Below is a small trained network, with its code and all its weights. Each question gives an input and a target symbol and asks what happens when units are switched off, that is, made to give their printed mean instead of their output.

import numpy as np


def w(rows, s, z=0):
    codes = np.array(rows[::2]) - 128.0
    scale = np.full(codes.shape[1], s)
    scale[-1] = z or s
    return codes * scale


def f(y):
    return np.maximum(y, 0)


def softmax(a):
    e = np.exp(a - a.max(-1, keepdims=True))
    return e / e.sum(-1, keepdims=True)


def log_softmax(a):
    a = a - a.max(-1, keepdims=True)
    return a - np.log(np.exp(a).sum(-1, keepdims=True))


def net(x, mask):
    ids = ['αηλμξπσφω'.index(c) for c in x.split()]
    T = len(ids)
    res = E[ids] + P[:T]
    u = 0
    for l in range(2):
        q, k, v = (res @ M[l].T for M in (Q, K, V))
        z = softmax(np.where(np.tri(T) > 0, q @ k.T / 4**0.5, -1e9)) @ v
        res = res + np.where(mask[u], z, O[l][:, -1]) @ O[l][:, :-1]
        u += 1
        y = f(res @ A[l][:, :-1].T + A[l][:, -1])
        res = res + np.where(mask[u : u + 8], y, B[l][:, -1]) @ B[l][:, :-1]
        u += 8
    return log_softmax(res[-1] @ U[:, :-1].T + U[:, -1])


Q, K, V, O, A, B = {}, {}, {}, {}, {}, {}
E = w([
[153,168,88,144,80,151,165,138,148,183,115],'α',
[95,118,196,182,138,121,90,115,171,141,107],'η',
[186,160,145,75,165,117,160,45,166,93,143],'λ',
[92,113,139,87,111,121,149,119,176,8,182],'μ',
[157,74,155,60,202,99,120,205,112,224,144],'ξ',
[141,88,172,178,75,72,144,98,48,111,153],'π',
[102,86,176,178,127,132,92,90,161,157,118],'σ',
[100,66,109,124,199,121,199,124,109,129,2],'φ',
[37,145,94,106,78,138,142,206,122,113,186],'ω',
],0.0068)
P = w([
[110,101,39,220,189,2,145,140,202,103,154],'0',
[118,118,67,150,115,53,125,59,159,149,115],'1',
[132,119,88,131,111,76,134,73,149,155,105],'2',
[129,129,113,123,120,93,138,79,139,152,106],'3',
[145,128,121,110,113,99,149,124,128,150,104],'4',
[141,127,139,110,123,116,163,131,125,144,106],'5',
[146,129,156,110,117,128,166,135,114,140,112],'6',
[147,129,171,111,121,138,174,139,104,137,125],'7',
[152,129,180,116,117,149,173,144,91,132,129],'8',
[153,137,191,112,113,150,175,148,88,125,131],'9',
[163,133,200,118,112,158,171,158,88,123,133],'10',
[159,142,203,113,108,156,167,167,93,117,135],'11',
[159,143,209,109,113,164,171,159,88,117,141],'12',
],0.0038)
Q[0] = w([
[53,54,153,114,167,90,152,199,79,100,95],'0.h0',
[105,187,2,137,120,137,71,122,137,113,175],'0.h0',
[150,155,130,109,84,145,149,175,65,163,141],'0.h0',
[123,192,89,126,117,244,65,124,125,19,180],'0.h0',
],0.016)
K[0] = w([
[61,59,210,130,73,173,110,168,30,74,152],'0.h0',
[69,100,38,190,88,17,66,95,165,166,148],'0.h0',
[93,207,88,144,90,192,136,148,106,177,105],'0.h0',
[55,144,33,60,90,109,63,92,249,64,183],'0.h0',
],0.012)
V[0] = w([
[140,201,66,228,49,141,173,111,159,145,128],'0.h0',
[23,42,132,134,54,136,112,147,109,67,155],'0.h0',
[133,135,139,138,127,111,171,33,170,37,101],'0.h0',
[108,63,91,167,184,162,189,127,127,120,2],'0.h0',
],0.01)
O[0] = w([
[147,156,171,166,253,163,199,109,136,89,194,119],'0.h0',
[151,38,129,75,106,114,173,36,194,202,153,56],'0.h0',
[88,105,79,160,136,195,171,159,81,201,201,125],'0.h0',
[167,104,39,107,136,170,31,99,112,92,220,251],'0.h0',
],0.0058,0.0027)
A[0] = w([
[138,202,124,86,34,195,211,160,118,124,137,251],'0.n0',
[107,62,125,90,104,111,137,141,158,197,132,170],'0.n1',
[32,149,116,193,70,119,127,199,99,116,163,212],'0.n2',
[142,179,137,146,127,175,72,148,118,141,120,191],'0.n3',
[116,66,78,149,162,147,149,105,87,153,66,88],'0.n4',
[217,139,80,96,132,95,190,60,147,72,101,237],'0.n5',
[101,125,72,110,120,134,137,200,93,245,99,142],'0.n6',
[173,152,118,148,57,189,124,80,155,220,88,141],'0.n7',
],0.011,0.0011)
B[0] = w([
[107,250,110,142,105,182,170,131,129,156,148,255],'0.n0',
[153,161,135,101,138,183,112,153,116,140,114,203],'0.n1',
[147,85,110,148,114,94,174,92,139,66,151,195],'0.n2',
[97,125,120,159,111,172,84,179,107,118,121,198],'0.n3',
[80,109,134,118,138,129,127,135,88,160,74,185],'0.n4',
[94,131,85,107,118,67,150,143,94,82,164,228],'0.n5',
[119,90,125,113,145,54,164,157,129,120,168,230],'0.n6',
[73,112,168,131,130,82,119,140,153,94,169,180],'0.n7',
],0.013,0.003)
Q[1] = w([
[234,149,167,113,121,103,81,165,163,146,206],'1.h0',
[72,144,100,120,219,106,113,146,209,149,128],'1.h0',
[171,158,87,126,74,162,120,99,116,161,80],'1.h0',
[132,109,169,88,170,187,143,251,68,124,104],'1.h0',
],0.019)
K[1] = w([
[66,167,166,136,124,91,180,112,134,107,7],'1.h0',
[105,131,28,178,116,102,96,148,211,81,157],'1.h0',
[131,241,118,133,103,242,177,137,112,237,118],'1.h0',
[116,200,134,103,15,166,59,140,55,118,114],'1.h0',
],0.017)
V[1] = w([
[100,90,143,192,172,244,75,217,188,185,143],'1.h0',
[194,166,137,75,193,90,145,82,19,241,219],'1.h0',
[202,10,171,102,157,84,120,59,101,117,156],'1.h0',
[151,157,118,164,31,154,45,161,92,77,234],'1.h0',
],0.011)
O[1] = w([
[194,58,78,52,178,116,87,163,190,233,203,2],'1.h0',
[248,254,191,215,226,103,109,223,89,121,134,226],'1.h0',
[74,163,230,178,136,54,172,125,114,134,242,42],'1.h0',
[223,88,166,129,26,201,88,187,128,75,215,212],'1.h0',
],0.0059,0.0039)
A[1] = w([
[128,181,240,160,123,135,88,42,185,152,87,71],'1.n0',
[79,113,109,130,173,111,151,73,115,144,6,56],'1.n1',
[187,104,183,220,129,229,79,40,150,151,73,15],'1.n2',
[87,185,141,150,131,82,167,76,153,55,225,243],'1.n3',
[213,135,167,152,235,95,101,155,158,189,120,124],'1.n4',
[126,146,114,211,94,108,28,75,113,125,111,124],'1.n5',
[117,47,173,145,86,16,163,105,94,92,183,5],'1.n6',
[95,111,151,132,121,9,190,66,179,45,228,128],'1.n7',
],0.011,0.0017)
B[1] = w([
[50,164,128,75,170,195,118,231,109,120,139,145],'1.n0',
[41,134,46,177,157,103,126,110,110,162,85,143],'1.n1',
[215,60,160,175,221,172,148,126,170,168,22,145],'1.n2',
[115,85,127,47,179,94,116,35,176,131,138,249],'1.n3',
[141,184,144,149,111,73,31,120,180,212,147,151],'1.n4',
[184,186,77,131,95,160,172,97,163,122,141,150],'1.n5',
[154,146,175,120,113,151,211,63,105,224,139,177],'1.n6',
[146,88,145,194,77,125,80,253,80,32,102,209],'1.n7',
],0.013)
U = w([
[132,44,123,110,124,87,68,165,130,52,127,180],'α',
[123,158,80,34,125,144,161,7,193,162,178,195],'η',
[115,253,110,183,52,169,158,185,106,53,163,177],'λ',
[171,115,143,151,182,157,147,123,163,136,80,120],'μ',
[133,146,166,153,106,91,77,147,148,173,124,164],'ξ',
[171,134,185,182,100,118,193,65,86,124,130,70],'π',
[115,80,145,84,137,141,147,137,126,178,156,64],'σ',
[81,115,94,163,176,122,132,129,83,147,103,102],'φ',
[104,134,163,99,180,146,117,157,109,135,125,2],'ω',
],0.0057,0.0036)

Each question gives the input, a string of symbols that net reads in full, and the target symbol t.
The units are the heads (4 rows each of Q, K, V and O) and the neurons (one row each of A and B). Each row of codes is followed by its name. A weight is (code - 128) times the scale printed after its matrix; where a second scale follows, it is the last column's (O, A, B and U).
mask holds one flag per unit, layer by layer, with each layer's heads first. A switched-off unit (its flag False) gives its mean, the last column of its rows in O or B, instead of its output. The means were averaged over made-up inputs and are rounded, as every weight is.
A unit's drop is (log p(t) with every unit on - log p(t) with that unit switched off) / (log p(t) with every unit on - log p(t) with every unit switched off).
The circuit of an input: a set's keep is (log p(t) with only the set's units on - log p(t) with every unit switched off) / (log p(t) with every unit on - log p(t) with every unit switched off). Starting from the 12 units with the biggest drops (on a tie, the unit counted first), units are removed one at a time, each time the one whose removal leaves the highest keep (on an exact tie, the one counted first), for as long as the keep stays at least 0.8.
units of the circuit, in order: the units of the circuit, biggest drop first
most important unit: the unit with the biggest drop
top k neurons: the k neurons with the biggest drops, biggest first
top k neurons in layer l: the k neurons of layer l with the biggest drops, biggest first
input ω ξ η ξ, target η: top 2 neurons => 0.n1, 0.n6
input α ξ η, target μ: units of the circuit, in order => 1.n2, 0.n5, 0.n6
input α μ α ξ σ σ μ σ α α, target μ: units of the circuit, in order => 1.h0, 0.n0, 1.n2
input α π ξ, target ξ: most important unit => 0.h0
input σ η ξ ξ μ μ, target η: units of the circuit, in order => 0.h0, 0.n1, 0.n6, 1.n7
input η λ π λ ξ α α α λ, target λ: units of the circuit, in order => 0.h0, 1.h0, 1.n3, 0.n0
input ξ φ φ α ξ, target φ: top 3 neurons in layer 0 => 0.n4, 0.n6, 0.n5
input σ σ λ ω ξ ξ φ φ, target φ: top 2 neurons => 1.n1, 0.n4
input α π α φ α α μ σ, target μ: units of the circuit, in order => 0.n5, 1.n2, 0.n6
input ξ α ξ π ξ, target π: units of the circuit, in order => 1.h0, 0.n0, 1.n6
input π φ φ ξ ξ η σ σ λ, target α: units of the circuit, in order => 0.n5, 1.n7
input σ φ π λ λ ξ α α φ, target π: top 4 neurons in layer 1 => 1.n7, 1.n6, 1.n0, 1.n3
input π ξ φ φ α α σ σ π, target ξ: top 3 neurons in layer 0 => 0.n6, 0.n1, 0.n5
input ξ π σ, target λ: top 3 neurons in layer 1 => 1.n0, 1.n7, 1.n5
input α α α σ, target μ: units of the circuit, in order => 1.n2, 0.n5, 1.h0
input λ λ ξ φ μ ξ, target φ: most important unit => 0.n6
input η α α α, target λ: units of the circuit, in order => 1.h0, 1.n3
input μ φ η φ φ α λ σ, target η: top 4 neurons => 0.n0, 1.n7, 1.n5, 0.n6
input α α ξ λ π α ξ φ λ η μ λ, target λ: units of the circuit, in order => 0.h0, 1.h0, 0.n0, 1.n3
input ξ η ω α α ξ φ α, target λ: top 4 neurons in layer 0 => 0.n7, 0.n1, 0.n5, 0.n0
input ξ ω α ω σ φ ω, target λ: top 4 neurons in layer 0 => 0.n1, 0.n0, 0.n5, 0.n7
input η σ ω μ ξ φ ξ α ξ α, target η: top 3 neurons => 0.n7, 0.n1, 1.n7
input α α α φ λ ω λ σ, target π: units of the circuit, in order => 0.n0, 0.n1, 1.h0, 1.n6
input μ η σ ξ λ α ξ π φ ξ λ λ ξ, target λ: top 3 neurons => 1.n3, 0.n6, 0.n1
input ξ λ α σ φ ξ, target λ: top 2 neurons => 0.n6, 1.n3
input φ π α μ φ φ α ω, target α: top 2 neurons => 1.n7, 0.n2
input ξ α α α α α ξ α φ π α, target μ: units of the circuit, in order => 1.h0, 1.n2, 0.n0
input ω σ π σ ξ ξ ω φ λ φ, target λ: units of the circuit, in order => 1.n3
input ξ π η, target λ: top 4 neurons => 1.n7, 1.n0, 1.n5, 0.n0
input α ξ π α α π μ, target α: units of the circuit, in order => 1.n7, 1.n3, 1.h0, 0.n0
